Below is a small trained network, with its code and all its weights. Each question gives an input and a class and asks what happens when units are switched off, that is, made to give their printed mean instead of their output.

import numpy as np


def w(rows, s, z=0):
    codes = np.array(rows[::2]) - 128.0
    scale = np.full(codes.shape[1], s)
    scale[-1] = z or s
    return codes * scale


def norm(h):
    return h / np.sqrt((h * h).mean(-1, keepdims=True) + 1e-5)


def f(y):
    return np.maximum(y, 0)


def log_softmax(a):
    a = a - a.max(-1, keepdims=True)
    return a - np.log(np.exp(a).sum(-1, keepdims=True))


def net(x, mask):
    res = np.array(x, float).reshape(1, 5) / 4 @ E
    u = 0
    for l in range(4):
        y = f(norm(res) @ A[l][:, :-1].T + A[l][:, -1])
        res = res + np.where(mask[u : u + 6], y, B[l][:, -1]) @ B[l][:, :-1]
        u += 6
    return log_softmax(norm(res)[-1] @ U[:, :-1].T + U[:, -1])


A, B = {}, {}
E = w([
[133,126,128,129,127],'x0',
[131,112,82,4,71],'x1',
[173,83,197,120,118],'x2',
[3,115,200,77,185],'x3',
[53,13,73,179,72],'x4',
],0.005)
A[0] = w([
[149,254,103,84,149,189],'0.n1',
[187,138,73,185,146,2],'0.n2',
[89,190,42,153,126,112],'0.n3',
[66,219,58,233,195,143],'0.n4',
[79,97,51,129,111,99],'0.n5',
[173,75,232,173,121,89],'0.n6',
],0.0085,0.0044)
B[0] = w([
[108,57,64,150,152,253],'0.n1',
[108,207,116,154,82,152],'0.n2',
[181,60,152,85,138,179],'0.n3',
[194,109,254,88,95,222],'0.n4',
[132,97,75,144,185,199],'0.n5',
[188,106,203,70,107,190],'0.n6',
],0.0099,0.0053)
A[1] = w([
[140,163,119,100,191,112],'1.n1',
[183,185,121,103,200,104],'1.n2',
[68,141,162,121,158,75],'1.n3',
[80,248,92,194,92,2],'1.n4',
[129,83,115,173,143,66],'1.n5',
[157,168,47,150,105,166],'1.n6',
],0.013,0.0064)
B[1] = w([
[76,84,62,183,102,182],'1.n1',
[98,28,93,150,118,201],'1.n2',
[91,182,136,135,98,199],'1.n3',
[80,131,148,186,248,128],'1.n4',
[155,84,87,122,199,186],'1.n5',
[94,188,145,148,137,255],'1.n6',
],0.012,0.0033)
A[2] = w([
[55,162,161,39,187,98],'2.n1',
[128,209,134,30,232,6],'2.n2',
[142,131,64,1,84,62],'2.n3',
[41,132,47,85,98,133],'2.n4',
[80,172,74,28,15,108],'2.n5',
[141,105,50,6,173,116],'2.n6',
],0.0083,0.011)
B[2] = w([
[79,160,106,125,7,180],'2.n1',
[50,155,109,94,144,128],'2.n2',
[230,171,226,125,144,153],'2.n3',
[106,151,158,183,139,254],'2.n4',
[182,136,169,176,176,171],'2.n5',
[184,127,198,96,171,246],'2.n6',
],0.013,0.0049)
A[3] = w([
[170,113,120,3,83,134],'3.n1',
[183,149,60,144,72,110],'3.n2',
[95,63,90,151,143,123],'3.n3',
[194,165,92,120,124,151],'3.n4',
[105,162,107,65,160,9],'3.n5',
[68,192,122,130,118,120],'3.n6',
],0.016,0.015)
B[3] = w([
[39,15,126,104,144,249],'3.n1',
[36,166,122,46,118,170],'3.n2',
[150,112,28,252,165,253],'3.n3',
[39,141,154,93,141,248],'3.n4',
[63,74,93,24,116,128],'3.n5',
[21,161,168,188,111,220],'3.n6',
],0.011,0.0037)
U = w([
[211,150,237,134,145,135],'0',
[109,63,38,181,147,108],'1',
[35,196,153,87,94,122],'2',
[126,112,144,110,150,215],'3',
[123,72,137,59,147,145],'4',
[142,122,114,92,149,80],'5',
[222,204,6,20,38,4],'6',
[247,220,34,52,28,4],'7',
],0.017,0.015)

Each question gives the input, the list of numbers given to net, and the class t.
The units are the neurons (one row each of A and B). Each row of codes is followed by its name. A weight is (code - 128) times the scale printed after its matrix; where a second scale follows, it is the last column's (A, B and U).
mask holds one flag per neuron, layer by layer. A switched-off neuron (its flag False) gives its mean, the last column of its row in B, instead of its output. The means were averaged over made-up inputs and are rounded, as every weight is.
A unit's drop is (log p(t) with every unit on - log p(t) with that unit switched off) / (log p(t) with every unit on - log p(t) with every unit switched off).
The circuit of an input: a set's keep is (log p(t) with only the set's units on - log p(t) with every unit switched off) / (log p(t) with every unit on - log p(t) with every unit switched off). Starting from the 12 units with the biggest drops (on a tie, the unit counted first), units are removed one at a time, each time the one whose removal leaves the highest keep (on an exact tie, the one counted first), for as long as the keep stays at least 0.8.
circuit, biggest first: the units of the circuit, biggest drop first
most important unit: the unit with the biggest drop
top k neurons: the k neurons with the biggest drops, biggest first
k most important neurons of layer l: the k neurons of layer l with the biggest drops, biggest first
input [-4,-4,0,-7,-1], class 2: circuit, biggest first => (0.n2 3.n2)
input [2,5,-8,-3,-4], class 4: most important unit => 0.n3
input [-1,-5,-8,-5,6], class 4: circuit, biggest first => (0.n4 2.n4 0.n3 3.n1)
input [0,-5,2,8,-7], class 2: top 2 neurons => (1.n3 0.n5)
input [-1,8,-4,-1,7], class 0: circuit, biggest first => (0.n1 2.n3)
input [-2,-7,-2,6,5], class 0: circuit, biggest first => (0.n4 3.n1)
input [5,-4,-8,0,5], class 4: top 2 neurons => (0.n4 2.n4)
input [-6,5,-4,-6,-6], class 1: top 2 neurons => (0.n4 0.n6)
input [-8,7,-5,-3,7], class 3: 4 most important neurons of layer 1 => (1.n2 1.n1 1.n5 1.n3)
input [8,-2,-3,8,5], class 2: circuit, biggest first => (0.n1 1.n3 2.n1)
input [-3,-6,-1,5,5], class 0: circuit, biggest first => (0.n4 3.n1)
input [1,-2,-6,3,1], class 4: circuit, biggest first => (3.n1 0.n4 2.n4 0.n3)
input [8,8,7,8,-2], class 0: circuit, biggest first => (2.n3 2.n6)
input [-1,-6,-4,1,0], class 0: circuit, biggest first => (0.n4)
input [-1,-6,-8,-2,-7], class 4: top 2 neurons => (0.n4 2.n4)
input [-4,6,-3,-1,-7], class 1: top 3 neurons => (1.n1 0.n4 0.n6)
input [5,-3,8,1,4], class 4: top 3 neurons => (0.n6 3.n1 2.n4)
input [-3,3,-5,-1,2], class 4: top 2 neurons => (0.n3 2.n6)
input [6,3,-8,-5,6], class 4: 3 most important neurons of layer 0 => (0.n3 0.n1 0.n4)
input [2,-6,6,6,8], class 1: top 3 neurons => (2.n6 0.n4 3.n3)
input [-5,2,5,-5,-8], class 1: most important unit => 1.n2
input [-4,-7,-8,2,-4], class 4: top 3 neurons => (0.n4 2.n4 0.n3)
